In the rows, zero is written as 100.
Each row is followed by its class.
73, 85, 127, 125, 109, 86, 80, 108, 127, 130, 106, 91, 122, 67, 69, 104, 114, 101, 61, 45, 134, 87, 70, 67, 126, 94, 98, 87, 89, 89, 88, 103, 79, 128, 102, 98, 132, 71, 107, 146, 58, 68, 132, 57, 128, 87, 107, 85, 81, 130, 94, 111, 102, 111, 119, 111, 124, 101, 91, 117, 89, 93, 98, 109, 73, 80, 66, 108, 89, 129, 144, 108 => K745
90, 105, 94, 108, 94, 65, 95, 138, 100, 120, 121, 119, 113, 81, 89, 81, 116, 121, 77, 72, 102, 117, 76, 101, 121, 111, 96, 95, 86, 89, 80, 107, 86, 111, 101, 111, 109, 56, 95, 92, 99, 93, 107, 69, 106, 94, 121, 88, 103, 115, 114, 107, 108, 103, 122, 92, 114, 101, 82, 80, 113, 89, 87, 96, 74, 105, 66, 102, 114, 118, 132, 102 => K938
91, 98, 115, 110, 111, 88, 98, 104, 108, 137, 100, 83, 116, 93, 104, 121, 111, 104, 80, 56, 106, 104, 98, 90, 129, 99, 106, 99, 99, 93, 65, 103, 96, 120, 97, 126, 108, 84, 105, 91, 108, 62, 117, 76, 100, 111, 99, 85, 84, 120, 101, 103, 101, 104, 120, 106, 125, 108, 101, 91, 85, 108, 116, 116, 69, 96, 78, 120, 101, 124, 118, 101 => K564
103, 89, 103, 115, 114, 95, 110, 116, 120, 137, 96, 95, 106, 80, 68, 105, 106, 84, 70, 68, 108, 98, 98, 100, 123, 107, 102, 96, 106, 100, 98, 101, 102, 146, 87, 114, 128, 75, 88, 105, 113, 81, 115, 78, 101, 104, 105, 99, 83, 101, 108, 108, 103, 87, 123, 99, 132, 109, 83, 97, 79, 126, 112, 127, 86, 108, 97, 115, 102, 135, 91, 96 => K564
86, 110, 108, 87, 113, 89, 90, 89, 104, 111, 105, 97, 109, 108, 119, 96, 129, 119, 88, 66, 107, 94, 102, 98, 115, 89, 109, 98, 112, 91, 54, 99, 66, 90, 81, 134, 83, 98, 97, 83, 99, 62, 108, 88, 106, 94, 108, 79, 85, 103, 102, 105, 95, 111, 118, 99, 135, 93, 111, 86, 97, 127, 107, 105, 68, 115, 79, 112, 109, 124, 111, 116 => K564
93, 96, 102, 127, 86, 83, 94, 134, 94, 127, 112, 110, 117, 78, 102, 86, 103, 116, 65, 76, 84, 89, 79, 82, 103, 95, 104, 103, 78, 122, 30, 107, 94, 96, 99, 123, 130, 84, 106, 84, 93, 80, 120, 69, 115, 104, 127, 80, 102, 125, 107, 118, 138, 107, 108, 88, 111, 99, 80, 76, 97, 100, 112, 105, 70, 108, 54, 110, 106, 116, 132, 108 => K938
97, 100, 108, 112, 100, 89, 85, 116, 115, 137, 114, 83, 108, 76, 87, 97, 109, 114, 67, 73, 114, 101, 103, 65, 110, 90, 105, 92, 95, 88, 69, 96, 86, 122, 98, 130, 119, 89, 109, 57, 83, 64, 122, 63, 119, 97, 108, 71, 77, 119, 97, 117, 110, 112, 116, 121, 129, 97, 106, 100, 84, 109, 107, 95, 74, 110, 71, 110, 94, 125, 121, 128 => K745
89, 94, 115, 120, 102, 88, 86, 109, 111, 133, 106, 86, 119, 65, 83, 93, 102, 96, 61, 57, 110, 98, 67, 84, 126, 99, 101, 105, 95, 96, 79, 95, 80, 130, 101, 98, 118, 65, 101, 92, 65, 80, 125, 64, 115, 93, 107, 97, 85, 120, 101, 105, 96, 108, 155, 126, 111, 99, 93, 112, 91, 97, 93, 119, 81, 96, 69, 95, 94, 123, 124, 95 => K745
88, 97, 112, 105, 109, 94, 78, 103, 119, 131, 111, 86, 113, 92, 100, 111, 115, 105, 76, 66, 100, 102, 93, 98, 124, 91, 112, 93, 117, 94, 75, 111, 92, 129, 105, 139, 116, 66, 118, 85, 91, 51, 133, 72, 116, 92, 108, 68, 73, 124, 90, 108, 88, 110, 127, 107, 115, 90, 89, 110, 94, 108, 111, 109, 75, 100, 75, 121, 109, 124, 111, 116 => K564
104, 93, 99, 101, 109, 85, 88, 105, 129, 131, 95, 83, 117, 86, 113, 98, 116, 83, 82, 68, 103, 111, 103, 97, 120, 106, 110, 95, 113, 100, 94, 109, 88, 116, 86, 110, 103, 49, 104, 86, 105, 66, 115, 93, 103, 94, 103, 93, 75, 106, 103, 93, 104, 97, 130, 102, 127, 112, 101, 103, 98, 111, 114, 117, 68, 105, 78, 102, 112, 116, 94, 83 => K564
96, 78, 122, 127, 94, 91, 109, 105, 112, 137, 93, 79, 115, 76, 98, 119, 111, 98, 74, 50, 106, 81, 101, 82, 129, 101, 116, 94, 96, 100, 71, 104, 95, 127, 87, 132, 121, 90, 103, 94, 99, 58, 133, 68, 117, 98, 104, 92, 81, 114, 113, 114, 103, 96, 122, 105, 121, 99, 104, 96, 82, 91, 113, 133, 78, 100, 88, 108, 99, 127, 105, 86 => K564
99, 75, 98, 120, 98, 91, 92, 156, 108, 136, 108, 100, 121, 69, 86, 92, 111, 81, 65, 73, 102, 116, 85, 96, 127, 115, 94, 97, 93, 107, 87, 94, 80, 136, 102, 78, 124, 50, 98, 102, 93, 104, 119, 61, 107, 94, 102, 95, 97, 109, 116, 104, 111, 103, 129, 105, 113, 104, 55, 88, 103, 104, 112, 106, 70, 92, 51, 96, 113, 115, 110, 90 => K938
96, 88, 131, 113, 109, 86, 88, 119, 122, 148, 99, 77, 120, 78, 99, 124, 140, 116, 71, 42, 143, 101, 85, 72, 130, 92, 109, 80, 118, 89, 68, 96, 98, 122, 88, 142, 132, 61, 110, 86, 63, 36, 118, 95, 123, 91, 94, 79, 61, 133, 74, 104, 81, 108, 122, 114, 124, 101, 90, 111, 83, 97, 122, 125, 76, 99, 65, 124, 104, 138, 118, 105 => K564
118, 62, 140, 131, 99, 91, 106, 114, 120, 139, 98, 80, 115, 47, 72, 103, 111, 83, 52, 32, 126, 80, 94, 64, 132, 97, 100, 95, 91, 97, 90, 99, 108, 163, 104, 107, 159, 83, 111, 117, 74, 76, 145, 73, 130, 106, 83, 97, 75, 134, 110, 108, 107, 101, 125, 116, 111, 111, 97, 125, 65, 76, 112, 135, 75, 99, 82, 88, 84, 141, 117, 91 => K745
103, 90, 108, 97, 90, 85, 104, 128, 100, 116, 113, 104, 115, 68, 84, 96, 114, 125, 73, 66, 107, 101, 98, 85, 115, 87, 109, 94, 66, 97, 49, 100, 96, 115, 103, 123, 138, 72, 113, 136, 88, 57, 120, 59, 119, 99, 111, 81, 90, 139, 114, 119, 116, 102, 111, 103, 111, 108, 101, 83, 97, 98, 94, 137, 77, 103, 69, 115, 99, 119, 155, 109 => K938
114, 100, 108, 131, 96, 73, 95, 135, 97, 142, 95, 104, 124, 69, 108, 100, 121, 105, 55, 56, 121, 109, 92, 81, 118, 99, 116, 91, 81, 89, 57, 107, 109, 126, 104, 113, 162, 47, 125, 90, 65, 56, 121, 63, 119, 99, 98, 86, 91, 139, 103, 110, 111, 116, 123, 110, 109, 96, 86, 84, 96, 97, 91, 100, 62, 93, 58, 104, 100, 137, 145, 102 => K938
102, 72, 115, 120, 96, 94, 105, 121, 105, 131, 93, 84, 123, 83, 93, 98, 105, 87, 55, 65, 87, 86, 105, 96, 120, 99, 115, 97, 99, 102, 52, 105, 96, 148, 84, 112, 129, 82, 102, 108, 113, 85, 119, 69, 104, 110, 108, 91, 85, 96, 120, 144, 122, 94, 113, 99, 125, 96, 96, 103, 100, 95, 104, 130, 72, 105, 70, 86, 89, 139, 94, 70 => K564
97, 89, 107, 123, 97, 85, 81, 106, 118, 131, 93, 94, 120, 76, 83, 102, 115, 91, 61, 61, 93, 85, 83, 87, 86, 108, 104, 96, 97, 87, 101, 101, 98, 132, 104, 91, 109, 63, 91, 120, 89, 88, 124, 60, 117, 94, 101, 92, 77, 108, 107, 108, 102, 91, 119, 128, 119, 94, 99, 107, 89, 96, 105, 113, 83, 111, 74, 98, 117, 125, 115, 96 => K745
71, 95, 110, 114, 97, 99, 88, 109, 120, 126, 96, 106, 109, 98, 101, 86, 103, 92, 68, 83, 93, 99, 112, 103, 125, 107, 114, 104, 114, 99, 75, 114, 93, 92, 89, 102, 82, 77, 90, 93, 105, 73, 124, 88, 101, 94, 118, 94, 79, 103, 105, 100, 83, 141, 135, 95, 133, 104, 88, 93, 95, 104, 106, 110, 74, 112, 82, 98, 120, 123, 101, 90 => K564
106, 104, 115, 142, 81, 89, 115, 123, 93, 151, 112, 95, 110, 68, 101, 115, 101, 131, 67, 67, 101, 75, 117, 80, 108, 73, 121, 94, 68, 98, 17, 104, 93, 98, 128, 146, 146, 96, 97, 109, 93, 55, 122, 40, 125, 115, 111, 69, 96, 132, 106, 149, 120, 116, 111, 96, 114, 98, 105, 78, 93, 100, 89, 113, 84, 98, 59, 112, 66, 146, 148, 99 => K938
100, 106, 129, 120, 107, 90, 77, 116, 111, 134, 100, 82, 110, 78, 105, 109, 113, 104, 77, 46, 119, 90, 83, 86, 116, 102, 109, 83, 98, 90, 66, 96, 103, 120, 94, 126, 119, 80, 114, 96, 71, 63, 113, 59, 127, 95, 108, 74, 81, 137, 85, 103, 88, 122, 70, 104, 123, 102, 104, 107, 94, 113, 104, 93, 86, 95, 77, 110, 105, 127, 132, 106 => K745
